Here is a tiny trained network, its code and every weight. The questions are about switching its units off for an input and a target symbol, where a switched-off unit gives its printed mean instead of its output.

import numpy as np


def w(rows, s, z=0):
    codes = np.array(rows[::2]) - 128.0
    scale = np.full(codes.shape[1], s)
    scale[-1] = z or s
    return codes * scale


def f(y):
    return y / 2 * (1 + np.tanh(0.7978845608 * (y + 0.044715 * y**3)))


def softmax(a):
    e = np.exp(a - a.max(-1, keepdims=True))
    return e / e.sum(-1, keepdims=True)


def log_softmax(a):
    a = a - a.max(-1, keepdims=True)
    return a - np.log(np.exp(a).sum(-1, keepdims=True))


def net(x, mask):
    ids = ['δεθλξπω'.index(c) for c in x.split()]
    T = len(ids)
    res = E[ids] + P[:T]
    r = res
    for j in range(2):
        rows = slice(3 * j, 3 * j + 3)
        q, k, v = (r @ M[0][rows].T for M in (Q, K, V))
        z = softmax(np.where(np.tri(T) > 0, q @ k.T / 3**0.5, -1e9)) @ v
        o = O[0][rows]
        res = res + np.where(mask[j], z, o[:, -1]) @ o[:, :-1]
    y = f(res @ A[0][:, :-1].T + A[0][:, -1])
    res = res + np.where(mask[2:14], y, B[0][:, -1]) @ B[0][:, :-1]
    return log_softmax(res[-1] @ U[:, :-1].T + U[:, -1])


Q, K, V, O, A, B = {}, {}, {}, {}, {}, {}
E = w([
[132,112,149,104,162,87,104,139,229,179],'δ',
[97,113,121,222,100,124,178,139,156,155],'ε',
[153,184,96,168,104,67,101,173,100,52],'θ',
[69,184,162,160,56,129,51,144,146,155],'λ',
[131,131,109,2,160,158,174,161,198,98],'ξ',
[198,82,64,148,108,96,85,140,78,207],'π',
[144,113,202,157,183,161,22,132,127,120],'ω',
],0.014)
P = w([
[133,75,134,106,102,169,68,85,129,75],'0',
[207,243,126,169,166,151,92,185,127,167],'1',
[69,73,120,57,112,134,104,177,114,107],'2',
[41,194,5,188,242,137,91,40,84,97],'3',
[180,134,149,220,99,116,161,116,236,67],'4',
[67,73,73,56,112,139,13,175,154,77],'5',
],0.011)
Q[0] = w([
[100,93,210,110,37,113,161,250,141,129],'H1',
[112,51,171,88,125,175,59,105,119,28],'H1',
[35,175,45,125,135,118,28,180,175,157],'H1',
[201,147,130,131,125,91,166,185,73,141],'H2',
[125,43,141,99,47,91,98,247,148,74],'H2',
[124,195,2,154,181,176,41,146,140,154],'H2',
],0.0098)
K[0] = w([
[1,155,72,116,159,79,156,241,107,207],'H1',
[125,126,125,66,183,162,35,175,113,100],'H1',
[94,72,70,135,44,64,79,111,178,107],'H1',
[202,158,102,112,135,76,132,126,28,136],'H2',
[38,131,89,81,159,103,71,209,117,133],'H2',
[174,74,125,122,78,122,68,55,131,76],'H2',
],0.01)
V[0] = w([
[139,67,162,119,231,184,148,169,105,61],'H1',
[197,152,131,180,136,1,136,143,149,82],'H1',
[112,168,202,168,124,150,59,104,33,108],'H1',
[158,160,110,50,120,136,124,149,32,139],'H2',
[145,39,83,163,96,119,173,90,94,77],'H2',
[168,31,104,134,194,115,71,104,113,225],'H2',
],0.0085)
O[0] = w([
[154,76,140,173,209,203,148,166,118,59,135],'H1',
[133,105,144,104,212,3,121,153,130,65,87],'H1',
[20,78,113,116,176,126,145,164,155,209,147],'H1',
[100,130,119,112,168,115,73,25,101,27,116],'H2',
[123,103,120,125,2,124,69,177,131,20,123],'H2',
[106,160,146,95,128,119,171,179,36,62,255],'H2',
],0.0083,0.0059)
A[0] = w([
[136,151,225,93,46,137,85,191,172,61,98],'N1',
[90,152,66,112,150,164,114,7,160,95,100],'N2',
[160,83,139,211,115,160,55,84,136,178,223],'N3',
[67,197,162,134,164,111,154,72,181,69,144],'N4',
[111,79,158,21,121,177,171,143,142,157,59],'N5',
[22,42,87,200,119,214,128,154,141,163,166],'N6',
[179,193,98,185,136,157,33,148,123,127,179],'N7',
[57,49,93,73,138,155,123,101,36,100,72],'N8',
[179,16,53,44,103,124,139,186,166,176,95],'N9',
[82,51,165,17,119,78,65,120,136,132,112],'N10',
[50,243,99,162,178,102,254,96,82,96,108],'N11',
[179,169,216,173,112,206,205,139,182,188,3],'N12',
],0.0078,0.0052)
B[0] = w([
[85,141,191,164,214,115,166,60,128,164,184],'N1',
[160,136,61,166,107,139,90,34,59,50,154],'N2',
[153,175,162,79,146,120,189,109,100,165,205],'N3',
[223,94,155,59,78,105,143,182,139,132,150],'N4',
[110,146,128,222,237,128,163,55,106,148,150],'N5',
[39,125,44,112,104,118,125,158,162,89,255],'N6',
[165,103,128,120,117,145,205,148,187,140,222],'N7',
[154,30,181,134,90,171,83,129,188,190,205],'N8',
[238,145,203,106,123,116,139,101,152,150,161],'N9',
[118,140,142,163,175,126,112,39,54,148,171],'N10',
[154,106,212,113,156,169,75,118,103,208,176],'N11',
[128,118,87,157,78,1,65,133,62,41,157],'N12',
],0.0079,0.0084)
U = w([
[149,159,235,131,195,145,207,112,131,253,180],'δ',
[121,136,49,74,41,117,155,238,141,53,254],'ε',
[71,140,56,173,178,33,67,109,81,46,98],'θ',
[63,172,103,95,138,121,127,49,93,180,33],'λ',
[125,156,108,164,126,194,141,59,123,110,70],'ξ',
[124,84,157,95,60,158,41,118,92,155,97],'π',
[79,82,132,144,176,174,124,144,150,158,29],'ω',
],0.0065,0.0042)

Each question gives the input, a string of symbols that net reads in full, and the target symbol t.
The units are the heads (3 rows each of Q, K, V and O) and the neurons (one row each of A and B). Each row of codes is followed by its name. A weight is (code - 128) times the scale printed after its matrix; where a second scale follows, it is the last column's (O, A, B and U).
mask holds one flag per unit, heads first, then neurons. A switched-off unit (its flag False) gives its mean, the last column of its rows in O or B, instead of its output. The means were averaged over made-up inputs and are rounded, as every weight is.
A unit's drop is (log p(t) with every unit on - log p(t) with that unit switched off) / (log p(t) with every unit on - log p(t) with every unit switched off).
The circuit of an input: a set's keep is (log p(t) with only the set's units on - log p(t) with every unit switched off) / (log p(t) with every unit on - log p(t) with every unit switched off). Starting from the 12 units with the biggest drops (on a tie, the unit counted first), units are removed one at a time, each time the one whose removal leaves the highest keep (on an exact tie, the one counted first), for as long as the keep stays at least 0.8.
circuit, biggest first: the units of the circuit, biggest drop first
most important unit: the unit with the biggest drop
top k neurons: the k neurons with the biggest drops, biggest first
which heads matter: for each layer, one digit per head in row order, 1 if its drop is at least 0.15 and else 0, layers parted by /
input π λ π δ, target π: circuit, biggest first : (H2, N11, N4, N8)
input ω ε π λ, target ω: circuit, biggest first : (H1, N11, N6)
input π δ ω λ θ, target δ: circuit, biggest first : (N6, H2)
input ε ε δ θ, target ε: which heads matter : 01
input θ δ ω θ ξ λ, target λ: which heads matter : 10
input ω π λ δ, target ω: top 2 neurons : (N6, N11)
input ξ π ε π π ξ, target ξ: circuit, biggest first : (H1, H2, N2)
input ε π ω ξ, target ε: which heads matter : 01
input ε π π ε π, target θ: circuit, biggest first : (H2, H1)
input π ε π, target π: most important unit : N8
input λ δ ξ π δ, target ε: circuit, biggest first : (N11, N10)
input ω π δ π, target ω: circuit, biggest first : (H1, N8)
input ω π ω, target ω: top 2 neurons : (N6, N8)
input ε π π θ λ, target δ: most important unit : N1
input λ ξ π ξ, target λ: circuit, biggest first : (H1, N2)
input π π ε ω π, target θ: circuit, biggest first : (H1, H2)
input ε λ π ε, target ε: circuit, biggest first : (H2, N6)
input π λ δ π ξ, target δ: top 4 neurons : (N6, N5, N11, N9)
input ξ ε δ ε, target ξ: circuit, biggest first : (H1, N2)
input ξ π ω λ ω, target ε: top 2 neurons : (N12, N6)
input π π π π, target π: circuit, biggest first : (H2, N8, N11)
input π ξ ξ δ δ δ, target δ: which heads matter : 00
input ω δ ω ε ω, target θ: most important unit : N12
